Each row of numbers stands for one thing and depends on some of the facts below. Use the named rows to name the rest.

Some facts about the things:
Δ: refers to; λ: belongs to class
Q651 {Δ=Q644, λ=c}
Q50 {Δ=Q505, Q634, Q684, λ=a}
Q578 {Δ=Q512, Q189, λ=b}
Q761 {λ=c}
Q537 {Δ=Q378, Q936, λ=a}
Q977 {Δ=Q964, Q877, λ=a}
Q426 {Δ=Q763, Q30, Q831, Q145, λ=a}
Q30 {Δ=Q378, Q750, λ=a}
Q666 {Δ=Q378, λ=b}
Q983 {Δ=Q244, λ=c}
Q303 {Δ=Q318, λ=a}
Q14 {Δ=Q505, Q195, Q639, λ=a}
Q843 {Δ=Q877, λ=b}
Q228 {Δ=Q586, λ=a}
Q136 {Δ=Q381, Q977, Q654, λ=c}
Q462 {Δ=Q254, λ=b}
Q189 {Δ=Q634, Q877, λ=a}
Q807 {Δ=Q378, Q623, λ=c}
Q639 {Δ=Q143, λ=c}
Q151 {Δ=Q666, λ=a}
Q318 {Δ=Q378, Q748, Q684, λ=b}
Q788 {Δ=Q684, λ=a}
Q253 {Δ=Q560, λ=c}
Q167 {Δ=Q654, λ=a}
Q467 {Δ=Q801, λ=a}
Q933 {Δ=Q656, Q644, Q748, λ=c}
Q293 {Δ=Q983, λ=a}
Q763 {Δ=Q654, λ=a}
Q902 {Δ=Q620, λ=b}
Q67 {Δ=Q505, Q983, Q362, Q167, λ=a}
Q150 {Δ=Q303, λ=a}
Q644 {Δ=Q563, λ=b}
Q561 {Δ=Q151, Q24, λ=c}
Q146 {Δ=Q779, Q140, λ=b}
Q877 {λ=a}
Q809 {Δ=Q121, Q50, Q563, λ=b}
Q247 {λ=c}
Q805 {Δ=Q603, Q200, Q167, λ=b}
Q923 {Δ=Q40, Q779, Q477, Q393, λ=b}
Q684 {Δ=Q754, λ=a}
Q620 {Δ=Q280, Q877, λ=b}
Q956 {Δ=Q55, λ=a}
Q779 {Δ=Q774, λ=a}
Q774 {Δ=Q634, Q877, λ=c}
Q71 {Δ=Q318, Q828, Q801, λ=a}
Q393 {Δ=Q14, Q654, Q831, λ=c}
Q40 {Δ=Q603, Q244, λ=c}
Q622 {Δ=Q505, Q310, λ=a}
Q936 {λ=b}
Q477 {Δ=Q512, λ=c}
Q464 {Δ=Q303, Q487, λ=b}
Q208 {Δ=Q195, Q150, Q623, λ=b}
Q549 {Δ=Q244, Q200, λ=b}
Q654 {λ=c}
Q85 {Δ=Q277, Q956, Q975, Q477, λ=b}
Q145 {Δ=Q136, Q654, λ=c}
Q833 {Δ=Q603, Q964, λ=a}
Q783 {Δ=Q560, Q195, λ=a}
Q325 {Δ=Q549, λ=b}
Q730 {Δ=Q143, λ=b}
Q980 {Δ=Q253, Q189, λ=b}
Q250 {Δ=Q603, λ=c}
Q861 {λ=b}
Q244 {λ=a}
Q386 {Δ=Q809, λ=c}
Q634 {λ=a}
Q254 {Δ=Q603, λ=a}
Q381 {λ=a}
Q501 {Δ=Q765, λ=a}
Q560 {Δ=Q168, Q67, Q774, λ=b}
Q978 {Δ=Q415, λ=a}
Q942 {Δ=Q492, Q150, Q877, Q799, λ=b}
Q613 {Δ=Q505, Q656, λ=a}
Q270 {Δ=Q549, Q684, λ=b}
Q24 {Δ=Q586, Q758, Q67, λ=c}
Q355 {Δ=Q406, Q701, Q623, λ=a}
Q857 {Δ=Q951, Q861, Q464, Q666, λ=a}
Q656 {λ=b}
Q468 {Δ=Q378, Q936, λ=a}
Q73 {Δ=Q362, λ=a}
Q143 {λ=a}
Q406 {Δ=Q505, Q639, Q754, λ=c}
Q46 {Δ=Q168, Q636, λ=a}
Q760 {Δ=Q923, Q71, λ=c}
Q256 {Δ=Q167, λ=b}
Q371 {λ=a}
Q487 {Δ=Q303, Q362, λ=b}
Q701 {λ=c}
Q195 {λ=c}
Q104 {Δ=Q55, λ=b}
Q831 {λ=a}
Q339 {Δ=Q415, Q801, λ=b}
Q765 {Δ=Q779, Q381, Q140, Q654, λ=a}
Q739 {Δ=Q200, λ=a}
Q951 {Δ=Q492, Q228, Q140, λ=c}
Q278 {Δ=Q761, Q691, λ=a}
Q280 {Δ=Q999, Q779, λ=a}
Q825 {Δ=Q198, Q362, λ=a}
Q680 {Δ=Q936, λ=c}
Q168 {Δ=Q505, Q654, λ=a}
Q801 {Δ=Q50, Q613, Q831, λ=c}
Q475 {Δ=Q656, Q168, λ=b}
Q198 {Δ=Q381, λ=a}
Q945 {Δ=Q783, λ=b}
Q492 {Δ=Q381, λ=c}
Q758 {Δ=Q627, Q553, λ=a}
Q563 {Δ=Q639, Q970, Q136, Q877, λ=b}
Q265 {Δ=Q748, Q254, λ=b}
Q586 {Δ=Q378, Q774, λ=a}
Q121 {Δ=Q247, λ=a}
Q778 {Δ=Q831, λ=c}
Q553 {λ=a}
Q140 {Δ=Q763, Q30, λ=b}
Q953 {Δ=Q145, λ=c}
Q277 {Δ=Q310, Q168, λ=a}
Q623 {Δ=Q684, λ=c}
Q512 {λ=a}
Q199 {Δ=Q654, λ=a}
Q90 {Δ=Q656, λ=a}
Q828 {Δ=Q195, Q150, λ=a}
Q595 {Δ=Q603, λ=b}
Q999 {Δ=Q381, λ=b}
Q908 {Δ=Q265, Q256, λ=b}
Q310 {Δ=Q603, λ=b}
Q101 {Δ=Q902, λ=c}
Q964 {Δ=Q381, Q877, λ=a}
Q200 {Δ=Q748, Q30, λ=b}
Q505 {Δ=Q964, Q244, λ=a}
Q728 {Δ=Q999, Q639, λ=a}
Q362 {Δ=Q748, Q168, λ=c}
Q217 {Δ=Q613, λ=a}
Q750 {Δ=Q505, λ=a}
Q627 {Δ=Q244, Q831, λ=a}
Q378 {λ=a}
Q981 {Δ=Q293, λ=c}
Q444 {Δ=Q983, Q953, λ=b}
Q530 {Δ=Q970, λ=a}
Q636 {Δ=Q371, Q793, λ=a}
Q395 {Δ=Q761, Q549, Q136, Q578, λ=c}
Q336 {Δ=Q684, λ=b}
Q55 {Δ=Q603, λ=c}
Q970 {Δ=Q505, Q145, λ=b}
Q603 {Δ=Q381, λ=a}
Q748 {Δ=Q381, λ=a}
Q904 {Δ=Q325, Q14, λ=c}
Q632 {Δ=Q639, λ=a}
Q754 {Δ=Q143, λ=a}
Q21 {Δ=Q50, Q902, Q140, λ=b}
Q691 {Δ=Q977, λ=a}
Q415 {Δ=Q627, Q254, Q537, λ=a}
Q125 {Δ=Q728, Q801, λ=b}
Q799 {Δ=Q336, λ=a}
Q276 {Δ=Q136, λ=a}
Q975 {Δ=Q779, Q293, Q636, λ=a}
Q705 {Δ=Q310, λ=a}
Q793 {Δ=Q549, Q244, λ=c}
Q290 {Δ=Q983, λ=b}
Q599 {Δ=Q406, Q253, λ=c}
Q920 {Δ=Q475, Q477, λ=b}

Named rows:
[-12   7   5  12  -1 -38   6 -11   6  -5  -4  -7   1  -4  -2   1   8  -3
  -2   6  12  13  -5  16 -13 -17   9   6   8   6  15] -> Q561
[-12  11   6  11   1 -37   4 -11   6  -4  -5  -6   1  -5  -2   1   7  -2
  -1   6  14  14  -5  17 -11 -17   9   5   6   4  17] -> Q24
[  6  -3   1 -17   3  17  -4   8  -9   7   4   3  -3   2   7  14  -4  16
  -6   1  -5   8  -3 -14 -10 -14  -2  -5   1  -9   8] -> Q67
[  5  -8  -3 -18  -3  14   4   5 -11   4   7   1   2   3   8  12  -4  10
  -5  -2 -12   8  -5 -16 -21 -10   0  -7   2 -13   6] -> Q14
[  2   6   2  15  -7  17   5  -2   8 -14  -8   8   3  -1 -11 -28   2 -16
  11  -6  -1 -12  11  11  11  23  -3  -3 -20  -8 -23] -> Q730
[  2  -6  -8 -15   1   8  -4   9  -8  10  10  -7   3   5  10  11  -3   6
  -6  -7  -8  -2  -5 -15 -11  -4  -1  -4   3   7   5] -> Q512
[  6  -8 -10 -12   1   2  -2   8 -13  11   8  -6  -3   7   2   3 -10   3
  -7  15 -13   6  -3 -15 -13   3  -1   3   4  23   2] -> Q381
[  3 -19  -8 -12   6  -1   2   1 -12  11  11   3   0   3   1   6 -10  15
  -5  10 -11  -2  -4 -16 -21  -3  -5   3   4  13  11] -> Q964
[-10   6   3  12  -1 -38   6 -13   5  -5  -3 -10   3  -4  -1   2   7  -5
  -1   5  12  13  -4  16 -10 -14  10   6   6   8  14] -> Q680
[  2  11   8  16   0  13  -1  -2   8 -15  -2  12  -1  -1 -17  -8   0 -13
  12   3   1 -15  11  12  27  30  -1  -3  -5 -16 -22] -> Q595
[ -8  -6   3  16  -1 -35  -1 -11   3  -8  -7 -12  -5  -7  -1   0  16   1
  -4   9  16  13  -5   8 -14  -2   7   6  12  -3   6] -> Q145
[  2   0  -5 -18   2   8  -4   9  -6  11   7  -1   0   4   8  11  -3   8
  -6  -3  -8   3  -6 -15 -14 -10  -3  -5   6   0   8] -> Q783
[  8  10  -3  10   5  14   3  -9   9  -7  -9   4   3  -4  -6 -22  -5 -16
  14  -2  12 -12  19  14  30  25  -1   1 -27 -14 -27] -> Q666
[-12   3   7  15  -2 -35   4  -9   5  -6  -4  -8   1  -4  -1   2   9  -1
  -2   4  11  11  -7  16  -9 -13   9   7   9  13  13] -> Q395
[  3  -6  -6 -16   2   9  -4   8  -7  11   7  -2  -1   4   8  13  -4   8
  -6  -3  -7   1  -5 -15  -5  -8  -2  -2   8   2   7] -> Q278
[  3  -6  -5 -17   2   9  -3   7  -7   9   7  -1   0   3   8  14  -4   9
  -5  -2  -9   3  -5 -15  -8  -8  -1  -4   7  -2   7] -> Q217
[-11  10   6  11  -1 -37   6 -10   5  -4  -5  -7   0  -4  -3  -2   7  -5
  -2   9  11  16  -6  16 -11 -17   8   6   7   9  16] -> Q933
[  4   8   7  17  -2  21   0   0   7 -13 -10  10   0  -3 -10 -22   2  -9
  11  -5   5 -14  12  14  22  21  -5  -1 -21  -5 -22] -> Q444

Which thing is each row?
No name comes twice in this set of rows, the named rows included.
[  4  -1   0 -13   5  -3  -8   7  -9   7  15   1  -5   8  -6  28 -10   4
  -6  20 -15   3  -5 -16   0   6   2   0  27   2   5]	Q603
[  4   1  -3 -18   5  11  -5   7  -7   9   6   1  -2   3   5  16  -3  10
  -5   2  -6   5  -5 -16 -11 -10  -1  -5   8 -10   8]	Q277
[  3  -3   1 -13   2  14  -6  12  -6   9   6   0  -2   4   9  17  -4  13
  -7  -5  -6   0  -5 -12   0 -12  -3  -3   5   8   8]	Q293
[  1  -3  -7 -17   7   4  -8   7  -4  15   7   1  -1   2   8  11  -4  11
  -6  -3  -3  -3  -5 -16  -9 -12  -5  -1   6   3  11]	Q779
[  5  13   4  13   0  21   3  -2   6 -13 -11  11  -1  -4 -11 -27   2 -10
  11  -1   6  -9  13  13   9  19  -5  -4 -26 -16 -23]	Q475
[  1   3   1 -17   6   3 -10   7  -4   6  15   1  -2   6   0  35  -5   5
  -5   5 -10  -1  -5 -17   4  -2   3  -5  27 -12   7]	Q254
[  5  -7  -1 -19   2  13   0   4 -10   5   7   2   0   2   6  18  -5  13
  -5   1  -9   7  -4 -16 -13 -10   0  -5   6 -14   8]	Q622
[  2  14  10  15   1  13  -2  -4   8 -17   0  14   0  -1 -19  -2   1 -12
  12   5   1 -14  13  12  24  28  -1  -4  -2 -25 -21]	Q310
[  9  -9  -3 -17   3  17  -4   5 -12   6   3   0  -6  -1   8  14   1  17
  -6   4  -2  11  -2 -20 -18  -7  -2  -6   2 -25   2]	Q168
[  1  -4   1  16  -3  14   7  -6   5 -12  -7  13   4  -4 -13 -30   2  -9
  11  -5   1 -18  12   9   2  24  -8  -1 -22 -11 -17]	Q563
[  7  -5  -7 -14   2   2  -3   8 -11  12   6  -2  -5   6   2   5 -10   5
  -7  16 -13   8  -5 -14  -8  -1  -3   3   7  18   4]	Q198
[  8   0   6  14  -4  26   8  -8   2 -18 -10  13   1  -5 -11 -22   2  -4
  12  -1   3  -8  14  11   7  22  -4  -4 -25 -25 -24]	Q970
[-13  10   5  11   0 -37   5 -10   6  -4  -5  -5   1  -4  -2  -1   8  -3
  -1   7  12  14  -6  16 -15 -19   7   5   7   4  18]	Q253
[ -8  -6   1  18   0 -42   1 -12   0  -6  -6 -12  -6  -5  -5  -5  11  -1
  -4  17  12  14  -5  10 -16  -2   6  10  11  13   7]	Q136

The same things again, as new rows of numbers:
Known rows:
[  9   2 -21  20  20   5 -12   2  -3 -21  10  13   5] -> Q167
[  6   0 -20  26  16  -6 -13   7   0  -3  10  10  -1] -> Q622
[ 11   4 -19  22  19   3 -15   0  -3   0   2  15  -2] -> Q303
[  7   4 -20  27  18  -5 -11   3  -1 -13   9   9   3] -> Q276
[ 12   6 -16  19  18  -4 -13   0 -11  -4  14  12  -3] -> Q512
[ 12   4 -21  24  18   1 -13   0   0  -7   7  17   0] -> Q30
[ 10   6 -16  12  15   5 -15   6 -10  -1   3  12  -1] -> Q143
[  7  -1 -14  13  21 -26  10  10   5   9   9  20   0] -> Q325
[  7   4 -13  22  20 -31  14   7   9   5   7  16   4] -> Q21
[  6   0 -14  20  21 -30  12   8   6   4  11  17   3] -> Q923
[  6   0 -14  15  20 -23  14  10   7  -5   8  17   5] -> Q475
[  7   1 -14   7  23 -15  10   9  -2  -5   7  20   8] -> Q656
[  5   4 -11  16  19 -27  14   9   2   0   6  13   7] -> Q563
[  4  -2 -16  19  24 -28  10   8   3  20   8  17   4] -> Q462
[  0   0  -8  20  19 -23  -6  -4 -19 -15   4  21 -11] -> Q247
[ -4  -6 -12  26  22 -28  -6  -1 -17  -6   5  18  -9] -> Q250
[ -1   0  -8  24  16 -30  -3  -2 -14 -17   3  19 -11] -> Q386
[ -2  -2 -10  22  21 -23  -3  -6 -17 -32   4  18  -3] -> Q136

Name these rows:
No name comes twice in this set of rows, the named rows included.
[  8   0 -20  24  20  -4 -17   4  -8   9  12  10  -1]	Q956
[  8   1 -22  27  18  -2 -13   3   1   0   8  14   1]	Q739
[  6   2 -11  14  17 -26  11  13   4  13   2  16   2]	Q730
[  7  -1 -15  19  20 -28  11  10  10  10   7  21   2]	Q339
[ -2  -1  -9  18  15 -23  -6   1 -13 -17   0  19 -12]	Q406
[  8   4 -11  13  19 -22  10  11   3  17   1  18   1]	Q336
[  7   2 -22  31  16  -5 -10   3  10 -19  10  14   2]	Q426
[ 10   5 -18  25  13  -4 -14   5   1   5   4  11  -4]	Q788
[ -2  -3 -13  20  22 -17  -4  -4 -15 -26   2  21  -6]	Q362
[ -1  -1 -12  29  21 -26  -3  -8 -11 -18   2  21  -6]	Q951
[ 11   1 -19  12  19   6 -18   4 -11 -10  14  18  -5]	Q244

Now the same things, written a new way:
Some rows with their names:
[-10   6  37  14   0   1  -8   5  -1  13   2  -2  11] -> Q636
[ -5 -14 -34 -13  21   5 -23  -8   9 -20   8  -9  -7] -> Q487
[  4 -19 -34 -27  20   8 -32   4   3   3  -1   0   6] -> Q656
[ 21 -13 -26   7 -28  -4  30  -4  -9   2 -17  -7 -11] -> Q933
[ 1 -1 29 12  1 13 -5  4  0 11 -7  0 22] -> Q613
[  0   5 -35 -19   8  -2 -27  -1  11 -17   6  -6   0] -> Q809
[ -9   7 -35  -7  14  -3 -29  -5   7 -17   9 -16  -5] -> Q270
[ 17  -9 -21  -5 -22  -8  31   7 -14   5 -12  10 -25] -> Q136
[-6  9 33  5  6  7  0  5 -4 18  2  0 15] -> Q553
[  6 -13 -19  -9 -26 -14  26   2 -13  19 -10   4 -23] -> Q761
[-10   5  36   1   2   6  10  -8   8   1  10   5  12] -> Q586
[  7 -10 -30 -17  25 -14 -26   7   8 -11   8  -4  -5] -> Q310
[  3   3 -27 -24   9   2 -26  -4  13 -24  11 -10 -12] -> Q146
[ 12  -6 -21  -4 -36 -12  31  -5  -5   3  -9   0 -21] -> Q101
[-9  7 34  6 10  9  6 -2 -1 10  8  2  9] -> Q30
[ 11  -4 -28   0 -30  -8  29   0 -11   5 -14   2 -16] -> Q651
[  4  -2 -29 -21  22   6 -27   6   1 -19   6  -3 -13] -> Q256
[ -1  -2 -30 -23   3  -6 -29  -2  17 -24   7  -1  -6] -> Q843

Name these rows:
No name comes twice in this set of rows, the named rows included.
[ 13  -7 -27  -4 -27   2  28   0 -14  22 -15  -4 -13]	Q801
[-14  14  23  14   3  -1   6  -6   2   5   1  10  21]	Q799
[  9  -4 -21   0 -27  -2  36 -11  -9   8  -3 -13 -24]	Q561
[ 10  -8 -18  -2 -29  -3  29  -7  -9  12  -7 -12 -25]	Q24
[  0  -2 -29 -28  23   8 -22   1   4 -17  12  -2 -16]	Q140
[ -8  -8 -32 -12  10   5 -29  -6   8 -21   3  -9 -10]	Q945
[  4  -5 -27  10 -28  -8  24  -5 -13   6 -11  -9 -23]	Q904
[ 13  -3 -23  -6 -23  -5  40 -11  -7  12  -1 -14 -17]	Q680
[ 11 -18 -21 -10 -33 -10  25  -1  -6  20 -12   1 -14]	Q477
[  5  -5  32  11  18 -13   3  13  -3  11   6  14  14]	Q603
[-10   8  35  15  -7   2  -6   4   4   4   0  -3   8]	Q975

